Below is a small trained network, with its code and all its weights. Each question gives an input and a class and asks what happens when units are switched off, that is, made to give their printed mean instead of their output.

import numpy as np


def w(rows, s, z=0):
    codes = np.array(rows[::2]) - 128.0
    scale = np.full(codes.shape[1], s)
    scale[-1] = z or s
    return codes * scale


def norm(h):
    return h / np.sqrt((h * h).mean(-1, keepdims=True) + 1e-5)


def f(y):
    return y / 2 * (1 + np.tanh(0.7978845608 * (y + 0.044715 * y**3)))


def log_softmax(a):
    a = a - a.max(-1, keepdims=True)
    return a - np.log(np.exp(a).sum(-1, keepdims=True))


def net(x, mask):
    res = np.array(x, float).reshape(1, 6) / 4 @ E
    u = 0
    for l in range(2):
        y = f(norm(res) @ A[l][:, :-1].T + A[l][:, -1])
        res = res + np.where(mask[u : u + 4], y, B[l][:, -1]) @ B[l][:, :-1]
        u += 4
    return log_softmax(norm(res)[-1] @ U[:, :-1].T + U[:, -1])


A, B = {}, {}
E = w([
[150,167,150,38,1,146,170],'x0',
[113,153,150,178,135,148,178],'x1',
[73,167,41,138,53,156,84],'x2',
[150,100,110,125,106,82,125],'x3',
[131,129,140,139,119,136,133],'x4',
[83,147,110,172,30,140,61],'x5',
],0.0065)
A[0] = w([
[69,117,84,158,62,147,60,152],'0.n0',
[83,38,182,99,253,43,162,102],'0.n1',
[159,43,224,48,46,166,184,154],'0.n2',
[219,92,117,163,150,188,39,254],'0.n3',
],0.0055,0.0027)
B[0] = w([
[235,221,152,156,105,191,178,233],'0.n0',
[154,80,140,128,166,212,95,253],'0.n1',
[128,191,47,71,125,173,216,253],'0.n2',
[157,54,27,254,169,151,237,206],'0.n3',
],0.0069,0.0036)
A[1] = w([
[193,155,197,33,152,91,200,125],'1.n0',
[96,138,111,59,11,164,193,172],'1.n1',
[153,75,114,216,243,116,162,254],'1.n2',
[39,104,63,254,103,113,15,124],'1.n3',
],0.0077,0.0054)
B[1] = w([
[179,85,169,105,134,208,186,176],'1.n0',
[34,56,123,190,189,70,72,222],'1.n1',
[53,162,113,142,70,68,43,252],'1.n2',
[233,190,55,65,137,184,254,177],'1.n3',
],0.0093,0.011)
U = w([
[72,40,231,154,197,77,71,178],'0',
[103,223,127,165,62,58,71,1],'1',
[226,158,146,116,120,177,254,215],'2',
],0.0088,0.0008)

Each question gives the input, the list of numbers given to net, and the class t.
The units are the neurons (one row each of A and B). Each row of codes is followed by its name. A weight is (code - 128) times the scale printed after its matrix; where a second scale follows, it is the last column's (A, B and U).
mask holds one flag per neuron, layer by layer. A switched-off neuron (its flag False) gives its mean, the last column of its row in B, instead of its output. The means were averaged over made-up inputs and are rounded, as every weight is.
A unit's drop is (log p(t) with every unit on - log p(t) with that unit switched off) / (log p(t) with every unit on - log p(t) with every unit switched off).
The circuit of an input: a set's keep is (log p(t) with only the set's units on - log p(t) with every unit switched off) / (log p(t) with every unit on - log p(t) with every unit switched off). Starting from all 8 units, units are removed one at a time, each time the one whose removal leaves the highest keep (on an exact tie, the one counted first), for as long as the keep stays at least 0.8.
circuit, biggest first: the units of the circuit, biggest drop first
most important unit: the unit with the biggest drop
k most important neurons: the k neurons with the biggest drops, biggest first
top k neurons in layer l: the k neurons of layer l with the biggest drops, biggest first
input [-5,2,1,-2,-8,7], class 2: most important unit : 1.n3
input [5,-1,1,7,-5,-7], class 0: 4 most important neurons : (1.n1; 1.n3; 0.n0; 0.n3)
input [0,-6,-8,-3,-3,7], class 1: circuit, biggest first : (0.n3; 1.n2)
input [-3,-3,4,4,6,-8], class 1: 3 most important neurons : (1.n2; 1.n1; 1.n0)
input [3,-4,4,2,-2,-8], class 0: top 2 neurons in layer 1 : (1.n1; 1.n3)
input [-3,3,-1,6,-5,1], class 1: top 3 neurons in layer 1 : (1.n2; 1.n1; 1.n3)
input [4,-5,8,-6,3,-7], class 0: 2 most important neurons : (1.n1; 1.n2)
input [-4,-7,3,-8,-7,-2], class 1: circuit, biggest first : (1.n2; 1.n1)
input [0,-4,3,-8,0,1], class 2: 4 most important neurons : (1.n2; 1.n1; 0.n2; 0.n3)
input [-6,-5,1,-3,0,3], class 2: 3 most important neurons : (1.n3; 1.n1; 0.n2)
input [-1,-2,4,-1,4,5], class 2: top 2 neurons in layer 1 : (1.n2; 1.n3)
input [-8,5,-3,-1,-1,1], class 1: 3 most important neurons : (1.n2; 1.n1; 1.n3)
input [-4,4,3,-5,-3,-8], class 1: top 3 neurons in layer 1 : (1.n2; 1.n1; 1.n0)
input [0,-6,7,5,-7,3], class 2: most important unit : 1.n2
input [6,7,0,-3,-4,2], class 0: 3 most important neurons : (1.n1; 1.n2; 1.n3)
input [-4,-7,-8,1,3,2], class 1: 4 most important neurons : (1.n2; 1.n0; 1.n1; 0.n3)
input [1,6,-2,7,1,7], class 0: 4 most important neurons : (1.n3; 1.n1; 0.n0; 1.n2)
input [-8,-7,7,7,5,5], class 2: 2 most important neurons : (1.n3; 1.n1)
input [7,-2,-1,-8,-7,5], class 0: 2 most important neurons : (1.n1; 1.n2)
input [7,6,-7,5,-5,5], class 0: 3 most important neurons : (1.n1; 1.n3; 0.n0)
input [-8,-5,-8,8,7,4], class 1: circuit, biggest first : (1.n2)
input [-4,7,-6,-7,3,7], class 1: circuit, biggest first : (1.n2; 1.n1)
input [-3,8,-3,6,-5,3], class 1: top 3 neurons in layer 1 : (1.n2; 1.n1; 1.n3)
